Here is a tiny trained network, its code and every weight. The questions are about switching its units off for an input and a class, where a switched-off unit gives its printed mean instead of its output.

import numpy as np


def w(rows, s, z=0):
    codes = np.array(rows[::2]) - 128.0
    scale = np.full(codes.shape[1], s)
    scale[-1] = z or s
    return codes * scale


def f(y):
    return np.maximum(y, 0)


def log_softmax(a):
    a = a - a.max(-1, keepdims=True)
    return a - np.log(np.exp(a).sum(-1, keepdims=True))


def net(x, mask):
    res = np.array(x, float).reshape(1, 8) / 4 @ E
    y = f(res @ A[0][:, :-1].T + A[0][:, -1])
    res = res + np.where(mask, y, B[0][:, -1]) @ B[0][:, :-1]
    return log_softmax(res[-1] @ U[:, :-1].T + U[:, -1])


A, B = {}, {}
E = w([
[109,70,1,135],'x0',
[128,131,126,123],'x1',
[145,135,122,109],'x2',
[128,130,126,123],'x3',
[120,126,130,137],'x4',
[118,126,130,136],'x5',
[123,126,130,134],'x6',
[100,24,183,27],'x7',
],0.0097)
A[0] = w([
[88,170,124,107,104],'N1',
[126,126,149,119,128],'N2',
[121,141,136,142,89],'N3',
[119,10,80,90,37],'N4',
[90,146,122,116,77],'N5',
[141,125,75,155,131],'N6',
[128,119,184,110,132],'N7',
[136,116,253,93,187],'N8',
[139,80,124,135,65],'N9',
[144,225,171,159,253],'N10',
[125,207,172,136,215],'N11',
[152,207,160,157,253],'N12',
[140,123,60,158,134],'N13',
[135,119,189,114,159],'N14',
[117,127,107,137,159],'N15',
[128,44,162,87,118],'N16',
[127,165,21,179,138],'N17',
[131,163,186,124,245],'N18',
[118,183,154,172,164],'N19',
],0.015,0.003)
B[0] = w([
[152,131,112,109,135],'N1',
[135,131,145,109,149],'N2',
[142,142,124,127,138],'N3',
[79,15,41,170,215],'N4',
[136,126,107,107,128],'N5',
[102,147,134,69,167],'N6',
[126,136,196,126,182],'N7',
[172,128,252,71,254],'N8',
[114,94,114,139,147],'N9',
[180,133,46,187,225],'N10',
[181,115,86,167,203],'N11',
[196,141,49,149,211],'N12',
[33,198,166,153,177],'N13',
[150,135,186,101,189],'N14',
[104,144,112,127,146],'N15',
[75,20,153,158,217],'N16',
[61,221,202,50,210],'N17',
[204,145,159,146,201],'N18',
[182,140,65,135,185],'N19',
],0.033,0.014)
U = w([
[191,150,58,212,253],'0',
[139,86,254,112,33],'1',
[21,195,98,70,136],'2',
[17,30,40,172,65],'3',
],0.0055,0.0019)

Each question gives the input, the list of numbers given to net, and the class t.
The units are the neurons (one row each of A and B). Each row of codes is followed by its name. A weight is (code - 128) times the scale printed after its matrix; where a second scale follows, it is the last column's (A, B and U).
mask holds one flag per neuron, in row order. A switched-off neuron (its flag False) gives its mean, the last column of its row in B, instead of its output. The means were averaged over made-up inputs and are rounded, as every weight is.
A unit's drop is (log p(t) with every unit on - log p(t) with that unit switched off) / (log p(t) with every unit on - log p(t) with every unit switched off).
The circuit of an input: a set's keep is (log p(t) with only the set's units on - log p(t) with every unit switched off) / (log p(t) with every unit on - log p(t) with every unit switched off). Starting from the 12 units with the biggest drops (on a tie, the unit counted first), units are removed one at a time, each time the one whose removal leaves the highest keep (on an exact tie, the one counted first), for as long as the keep stays at least 0.8.
circuit, biggest first: the units of the circuit, biggest drop first
top k neurons: the k neurons with the biggest drops, biggest first
drop of u: that unit's drop, to one decimal
input [1,8,8,-6,8,-5,2,5], class 3: circuit, biggest first	N4
input [2,5,-6,1,6,-3,-6,1], class 3: top 2 neurons	N8; N17
input [1,-5,0,7,-4,3,-3,0], class 2: top 4 neurons	N8; N4; N16; N10
input [6,-8,-4,5,-5,-4,-5,1], class 3: top 2 neurons	N4; N8
input [2,3,8,-1,5,-8,2,1], class 3: top 2 neurons	N8; N17
input [1,-8,3,8,6,2,2,-1], class 2: top 2 neurons	N8; N4
input [2,-8,1,0,5,0,-2,7], class 3: drop of N4	0.7
input [4,-8,-2,-3,-8,3,0,-3], class 2: drop of N10	0.0
input [3,7,-1,-5,-8,-4,1,-7], class 2: drop of N17	0.2
input [2,-1,-8,-3,4,8,-2,-1], class 2: drop of N8	0.1
